The symbols move the objects like this.
state | k h
j423 | j135 j805
j888 | j423 j485
j485 | j17 j116
j703 | j292 j408
j91 | j431 j888
j102 | j779 j801
j346 | j425 j640
j694 | j801 j295
j959 | j321 j458
j242 | j276 j530
j142 | j200 j694
j317 | j530 j17
j301 | j686 j779
j120 | j815 j620
j780 | j694 j833
j154 | j434 j833
j85 | j233 j622
j530 | j434 j372
j850 | j622 j354
j116 | j340 j990
j622 | j622 j183
j128 | j220 j277
j373 | j542 j370
j431 | j387 j372
j644 | j448 j698
j458 | j640 j128
j276 | j360 j741
j185 | j620 j301
j619 | j431 j850
j17 | j120 j628
j425 | j85 j856
j620 | j271 j467
j856 | j346 j458
j387 | j408 j941
j277 | j919 j354
j805 | j218 j595
j370 | j128 j607
j118 | j530 j377
j220 | j370 j425
j268 | j354 j346
j641 | j292 j874
j271 | j370 j185
j51 | j154 j801
j607 | j919 j346
j467 | j990 j815
j941 | j431 j752
j487 | j154 j530
j233 | j142 j102
j739 | j487 j361
j990 | j734 j686
j628 | j485 j734
j377 | j372 j131
j131 | j340 j647
j698 | j986 j857
j913 | j805 j986
j321 | j815 j986
j497 | j106 j619
j295 | j780 j199
j741 | j242 j118
j340 | j448 j694
j408 | j131 j102
j106 | j458 j218
j833 | j154 j292
j647 | j941 j647
j200 | j85 j801
j135 | j959 j628
j779 | j233 j769
j434 | j131 j487
j292 | j199 j51
j734 | j116 j467
j769 | j102 j780
j986 | j644 j174
j874 | j485 j487
j354 | j183 j233
j69 | j959 j452
j445 | j135 j321
j361 | j641 j91
j542 | j301 j128
j815 | j805 j271
j199 | j833 j703
j640 | j856 j423
j360 | j752 j242
j183 | j850 j268
j474 | j185 j919
j174 | j698 j271
j595 | j815 j116
j448 | j874 j445
j919 | j174 j542
j752 | j647 j276
j686 | j467 j91
j452 | j445 j317
j372 | j118 j644
j857 | j174 j445
j218 | j268 j622
j801 | j142 j780

In the rows, 51 means zero.

The rows follow the links: the fewer symbols apart two objects are, the more alike their rows tend to be.

Each row is also shifted at random along 2 hidden directions that mean nothing.

Known rows, each with its object:
[69,45,47,62,53,59,49,60,51,59,54,45,50,46,51,50,46,53,55,60,50,49,53,54,52,49,57,48,49,55,52,49,58,53,51,53,50,53,59,47,53,53,53,56,39,49,58,59,56,52,49,50,48,60,45,51,44,47,39,56,49,49,50,51,57,46,54,49,58]: j292
[30,47,46,59,52,45,45,58,49,53,52,44,50,56,50,56,46,50,53,62,57,49,49,56,54,52,56,49,47,55,51,52,54,51,53,51,49,52,56,54,52,52,54,49,41,47,58,54,54,47,52,48,48,57,46,54,36,51,40,53,48,58,49,55,58,48,52,48,62]: j833
[52,46,47,50,52,51,46,50,56,54,54,43,47,56,46,54,48,57,45,55,53,55,50,58,42,52,55,51,45,51,54,55,41,49,53,53,48,51,55,47,46,45,49,49,53,52,44,54,49,52,50,47,51,52,50,48,48,58,50,59,46,53,47,49,56,53,51,53,66]: j142
[67,60,51,45,48,48,52,55,51,53,56,46,61,44,48,53,54,54,47,48,50,41,58,47,50,53,50,50,56,56,58,58,62,43,53,56,47,54,43,57,52,57,54,58,47,54,48,47,47,55,54,50,58,55,49,48,59,48,52,53,51,55,47,43,57,46,48,50,43]: j317
[72,39,50,51,49,60,51,52,49,57,50,56,43,42,54,48,54,52,45,44,41,52,47,54,49,51,53,46,46,51,43,48,50,57,47,46,59,48,60,37,44,53,49,55,51,47,48,57,51,48,48,48,46,50,52,42,61,52,52,56,54,40,56,59,52,52,50,54,54]: j183
[55,50,52,54,53,50,53,49,51,53,53,55,58,41,46,51,58,57,46,48,49,40,57,49,54,50,50,51,49,46,51,54,59,48,57,50,52,52,51,50,58,51,51,53,45,47,48,50,49,50,55,49,59,57,55,54,51,52,53,53,61,56,43,51,46,44,52,42,43]: j485
[64,43,52,56,54,59,52,48,59,51,51,59,55,41,45,47,58,52,49,47,51,48,56,49,44,49,47,54,50,47,50,50,54,53,60,52,54,56,51,44,59,40,51,52,54,50,49,50,52,53,53,52,57,58,57,56,52,55,56,49,60,46,46,50,43,49,56,45,43]: j990
[81,52,53,53,53,60,58,53,58,48,47,57,45,49,56,43,42,43,61,52,46,60,55,47,48,42,50,54,58,51,45,41,44,53,51,47,57,52,57,43,56,50,47,58,57,57,55,55,60,56,42,51,47,46,55,47,49,43,49,50,46,41,54,49,47,55,56,54,42]: j919
[45,48,48,63,51,52,49,59,46,54,49,53,53,47,51,51,50,53,57,58,52,43,53,51,59,51,54,47,49,55,50,51,63,52,50,52,51,52,56,53,53,55,53,53,42,45,58,54,52,48,53,51,50,58,44,56,44,45,41,49,53,54,51,55,53,46,53,45,53]: j641
[78,51,51,51,53,56,62,51,58,48,44,60,48,53,57,46,41,45,57,53,43,61,54,47,54,40,50,57,55,45,45,42,48,54,52,44,57,50,59,41,55,50,46,53,51,55,56,50,57,58,41,49,52,46,61,50,43,44,51,51,44,49,53,47,45,56,53,54,42]: j370
[59,44,49,53,49,63,41,56,46,55,51,48,49,46,53,46,60,48,58,53,60,47,46,52,56,63,45,47,50,62,59,55,57,57,47,57,46,51,40,63,47,54,59,54,53,52,52,57,48,41,63,58,45,58,35,61,69,51,49,40,58,43,54,51,56,47,52,52,52]: j431
[80,46,45,48,50,51,58,51,52,52,49,53,42,54,54,54,42,51,48,51,40,53,47,53,58,45,53,54,54,49,49,47,52,52,48,43,56,43,54,43,51,56,48,50,46,53,49,49,48,56,45,48,55,44,56,44,44,49,55,60,47,54,51,50,51,49,50,56,50]: j425
[61,61,51,40,45,45,51,54,50,51,53,43,53,48,47,57,49,54,46,45,51,43,57,49,52,55,53,51,56,56,58,57,55,41,52,52,46,53,47,58,50,55,52,57,51,52,45,46,45,51,52,49,57,51,49,42,54,50,56,53,50,55,50,45,57,47,49,51,44]: j452
[29,43,51,50,49,45,39,52,43,50,45,53,41,56,52,56,53,49,50,49,53,52,39,57,58,62,49,46,47,57,50,55,53,56,45,48,51,46,48,57,38,55,51,47,53,42,48,55,47,42,59,52,48,49,41,52,58,60,55,49,55,50,55,65,54,47,53,49,59]: j850
[35,66,58,44,51,47,51,51,50,50,48,50,49,51,53,50,48,48,57,48,57,54,52,47,44,54,53,51,53,59,51,51,45,47,47,53,48,57,46,56,48,52,51,56,61,51,51,50,55,51,47,53,47,48,50,45,56,50,52,48,48,46,56,49,56,56,55,50,44]: j698
[42,52,53,49,53,43,52,47,51,49,52,52,55,48,43,58,56,58,46,48,53,42,54,49,52,55,46,55,50,52,55,57,60,46,56,51,48,55,45,57,54,51,52,48,52,47,46,46,47,50,57,50,61,55,54,54,51,56,61,51,60,58,47,53,48,44,51,44,46]: j628
[64,40,53,51,55,59,47,50,61,52,52,47,45,54,48,51,48,53,49,55,53,60,51,57,38,50,55,50,48,52,53,51,39,54,52,53,48,53,55,46,49,42,50,48,54,55,46,54,56,54,52,50,51,53,51,47,49,58,51,56,48,48,49,49,52,55,54,55,62]: j779
[62,51,58,58,56,60,61,45,63,48,47,65,51,47,51,41,50,46,59,49,47,59,56,45,43,39,49,55,49,44,41,40,39,54,55,47,58,53,60,36,60,39,45,53,56,53,54,52,61,58,42,52,49,51,66,52,47,47,49,49,52,43,51,48,39,61,57,51,43]: j185
[23,61,57,52,56,46,55,46,53,41,42,59,49,56,52,51,47,47,59,49,54,58,51,48,50,50,45,57,52,50,45,43,44,49,52,49,50,53,50,53,56,46,49,47,61,48,54,45,57,51,48,53,51,44,59,53,42,52,54,45,52,51,54,54,41,56,56,50,43]: j271
[68,62,54,48,47,55,50,57,53,58,53,46,56,40,50,47,50,54,53,46,53,45,60,48,43,50,56,49,55,60,55,53,55,44,51,55,51,60,51,49,53,54,53,65,53,50,49,53,54,52,48,51,50,54,48,43,61,46,46,53,50,43,53,44,63,52,53,50,43]: j448
[71,50,57,56,54,61,54,50,63,50,46,58,48,44,48,46,52,48,59,50,53,52,57,49,46,48,47,57,54,51,52,46,48,54,56,50,49,56,47,50,58,45,52,52,60,53,48,51,57,53,51,54,53,54,53,56,54,51,55,46,57,43,50,49,45,52,60,47,40]: j620
[39,59,50,49,49,48,49,53,43,52,56,43,61,52,53,49,56,52,52,55,58,48,52,47,56,55,48,48,52,55,56,55,60,49,49,59,45,51,42,65,52,55,55,48,46,57,56,50,46,47,55,56,52,53,44,58,58,44,43,42,48,56,51,45,54,51,44,53,50]: j530
[39,49,50,49,47,43,55,46,43,52,53,60,52,48,56,50,51,52,42,42,37,49,44,50,57,47,54,46,46,43,39,47,55,54,46,40,62,42,59,35,46,55,44,51,45,45,52,50,48,52,44,48,52,43,60,45,50,52,55,58,51,52,55,59,46,52,46,52,50]: j106
[47,71,57,45,49,49,54,49,52,50,49,52,54,49,54,46,47,49,53,44,50,53,56,47,42,49,55,51,54,53,49,50,44,45,50,51,51,57,53,47,50,52,49,58,59,50,50,49,55,54,45,51,46,45,53,41,57,48,50,50,45,46,55,47,56,57,51,51,41]: j857
[57,41,48,57,51,61,46,57,56,56,55,42,52,51,52,48,52,53,53,60,59,54,50,55,46,52,53,46,45,54,58,52,49,58,48,59,46,54,51,53,51,48,54,50,50,52,53,57,56,47,54,52,43,61,42,56,53,51,43,50,52,46,51,51,55,54,50,52,66]: j408
[37,68,57,46,48,47,51,50,49,49,48,51,53,51,51,48,48,51,57,47,54,52,53,49,43,52,52,52,55,57,51,52,46,45,48,52,49,57,48,53,47,53,50,59,61,49,49,48,54,53,47,51,48,44,51,44,57,47,53,48,47,46,55,50,56,57,55,52,44]: j986
[68,43,52,55,55,56,49,49,56,49,49,54,53,42,42,50,57,56,50,50,55,45,55,48,49,55,45,53,54,54,57,53,58,50,57,51,48,55,44,56,57,46,54,52,53,48,45,50,48,52,60,52,57,58,50,57,55,58,58,47,65,49,48,52,48,43,56,46,45]: j734
[58,47,50,51,51,60,53,47,51,53,59,50,61,46,55,43,62,48,52,52,54,53,53,48,47,52,49,45,50,46,51,51,48,57,50,59,49,50,49,52,53,47,53,51,51,63,52,51,49,52,51,53,48,52,52,58,63,46,47,44,49,43,50,43,45,57,41,52,50]: j647
[13,55,52,54,55,40,57,43,47,38,43,63,47,66,54,55,43,46,57,53,51,61,46,48,58,44,48,57,52,40,42,41,41,51,49,45,57,47,54,50,57,48,47,39,51,52,59,44,55,55,43,52,53,40,65,56,32,48,51,46,46,60,51,56,39,54,54,52,50]: j373
[47,51,47,58,51,53,46,59,47,55,52,43,56,52,54,50,51,49,58,61,58,47,52,51,57,58,51,48,50,56,53,55,63,51,51,56,47,52,49,60,55,56,56,54,41,52,58,53,52,45,56,50,47,58,39,57,51,44,39,45,49,52,51,49,58,47,50,48,56]: j434
[15,51,58,58,57,47,53,44,50,44,47,64,56,51,45,53,57,54,51,48,55,50,51,49,48,51,43,56,48,42,45,50,48,50,58,51,52,51,52,50,58,42,47,42,55,48,50,46,53,50,54,53,57,52,61,60,45,58,60,47,60,56,45,56,39,50,53,43,47]: j467
[27,67,57,44,48,40,49,49,47,51,44,52,51,50,50,51,52,52,52,42,52,48,53,48,44,54,51,52,53,57,50,52,48,44,52,51,49,57,46,52,45,50,49,56,62,46,49,48,51,50,49,52,49,44,52,45,55,53,58,51,51,48,56,54,55,52,55,50,42]: j913

Start here and follow the symbols in turn, left to right. Where do you end up?
Answers are names.
[40,49,54,57,59,53,51,47,56,43,45,58,47,56,47,50,48,47,59,53,55,59,49,51,49,49,45,56,51,48,48,45,39,53,53,50,51,53,52,53,58,40,49,44,60,53,51,51,58,52,51,52,50,49,57,57,41,54,54,48,53,49,50,53,41,56,58,47,50]
k k => j467
[55,58,52,42,48,42,48,53,50,50,50,46,49,51,45,61,51,56,47,45,51,41,54,51,55,56,50,55,55,57,58,58,59,44,54,51,48,52,42,62,48,55,55,55,52,47,44,44,42,51,54,50,59,50,46,46,53,54,60,53,54,60,48,49,56,42,53,49,44]
k h => j458
[29,44,50,53,48,49,44,49,41,51,50,56,50,50,55,49,59,51,51,47,49,48,41,52,56,57,50,45,45,51,47,51,54,58,47,47,54,45,52,49,43,56,51,48,50,44,50,54,50,43,54,54,47,49,46,53,57,53,51,47,54,46,57,62,52,50,50,48,58]
h k k => j622
[64,47,48,51,50,55,54,51,52,47,42,56,37,55,55,49,43,45,57,52,46,58,48,50,56,46,48,54,55,56,47,42,46,57,47,46,59,49,53,49,50,50,49,53,54,52,53,55,55,53,50,50,47,46,53,49,46,49,53,51,48,45,58,55,49,53,56,56,48]
h k h => j268
[39,45,53,58,57,51,43,50,55,44,45,56,47,52,43,53,56,51,56,53,59,50,49,52,54,58,42,56,51,54,55,51,53,54,55,50,47,54,43,61,54,46,54,46,56,48,49,50,50,47,61,54,55,56,49,63,50,58,55,43,62,51,46,56,43,46,59,42,51]
k h => j815
[20,56,52,59,52,45,56,51,44,55,52,59,65,43,53,50,53,53,51,52,46,41,54,47,52,46,55,47,44,41,42,46,60,48,53,48,55,52,61,42,57,55,46,49,40,42,59,51,53,51,47,48,53,56,58,53,41,46,43,53,52,59,49,55,48,49,46,42,47]
h h k => j434
[49,44,50,48,50,46,49,46,50,51,53,51,43,54,52,54,49,53,41,47,45,57,46,57,49,50,55,50,45,45,46,50,39,53,51,47,56,44,59,40,44,51,45,48,50,48,48,54,50,53,45,47,49,47,55,44,46,58,55,61,49,53,52,55,49,54,47,54,63]
k h h => j801
[74,51,56,55,56,61,61,49,60,50,48,60,48,48,53,40,46,44,61,49,48,59,55,48,45,40,51,55,55,47,44,41,42,55,53,47,58,55,60,39,59,43,47,57,57,58,54,52,60,56,42,49,48,48,61,48,47,45,48,50,49,40,54,49,40,58,56,51,42]
h k => j174
[67,54,55,47,49,54,56,46,52,53,50,58,55,39,51,47,56,54,44,39,42,44,54,48,45,49,51,51,49,49,48,52,52,46,54,45,56,53,53,37,51,49,47,60,57,47,44,48,51,52,50,48,55,50,59,43,61,51,59,56,59,45,52,54,50,51,54,47,38]
k h h => j183
[25,50,48,60,51,47,46,59,43,54,52,51,55,53,52,55,52,51,56,60,53,43,49,50,60,53,52,48,51,54,51,51,61,50,50,53,47,52,51,61,54,58,54,48,40,47,59,51,50,45,56,52,51,56,44,59,45,46,42,47,51,58,52,55,53,47,50,47,55]
h k => j434
[84,38,50,50,51,60,41,57,59,57,51,41,37,53,46,51,50,53,48,52,56,59,48,61,45,54,54,50,53,60,60,58,42,55,49,54,46,53,51,53,43,47,55,54,57,53,42,57,52,50,55,51,46,55,40,46,56,62,52,58,52,44,50,50,60,52,56,56,63]
k h k => j801
[44,59,52,48,48,54,52,52,46,54,54,49,61,45,56,45,56,49,55,51,53,51,54,46,49,58,50,48,50,53,51,52,54,52,49,57,49,52,46,56,49,54,53,56,50,57,54,51,50,49,50,54,46,51,46,55,64,44,45,42,47,44,55,46,55,55,45,54,50]
h k => j448
[59,69,54,41,47,47,55,50,52,53,55,48,56,45,51,51,48,52,48,42,46,47,59,49,44,47,56,52,54,53,52,52,53,41,53,52,49,57,51,48,52,55,52,59,53,50,46,47,52,55,46,50,54,47,54,40,57,47,54,54,47,50,52,45,57,54,49,50,40]
k h h => j734
[34,54,54,51,52,50,50,48,54,55,57,46,59,48,45,51,57,58,46,52,58,49,56,53,37,50,55,50,46,47,51,57,46,46,57,57,44,56,56,45,54,44,51,49,52,48,47,49,54,52,54,50,52,58,54,51,48,54,48,54,51,54,47,46,52,53,50,46,58]
h k h => j780
[71,42,50,56,51,68,51,50,55,58,58,51,57,38,54,38,62,49,53,51,52,54,53,48,45,50,50,45,44,46,49,50,50,59,47,57,53,51,52,46,52,48,55,55,48,57,53,57,51,50,51,54,45,55,49,57,66,47,45,46,52,39,51,45,48,57,48,53,54]
k k => j131
[22,54,49,53,52,52,52,48,48,54,59,46,64,49,56,46,59,53,52,56,56,53,51,48,48,54,51,47,45,43,49,52,53,52,52,57,50,52,52,52,51,49,51,47,46,56,57,50,54,48,52,53,45,53,52,60,54,47,42,45,50,50,53,45,46,56,43,50,56]
h h h => j647
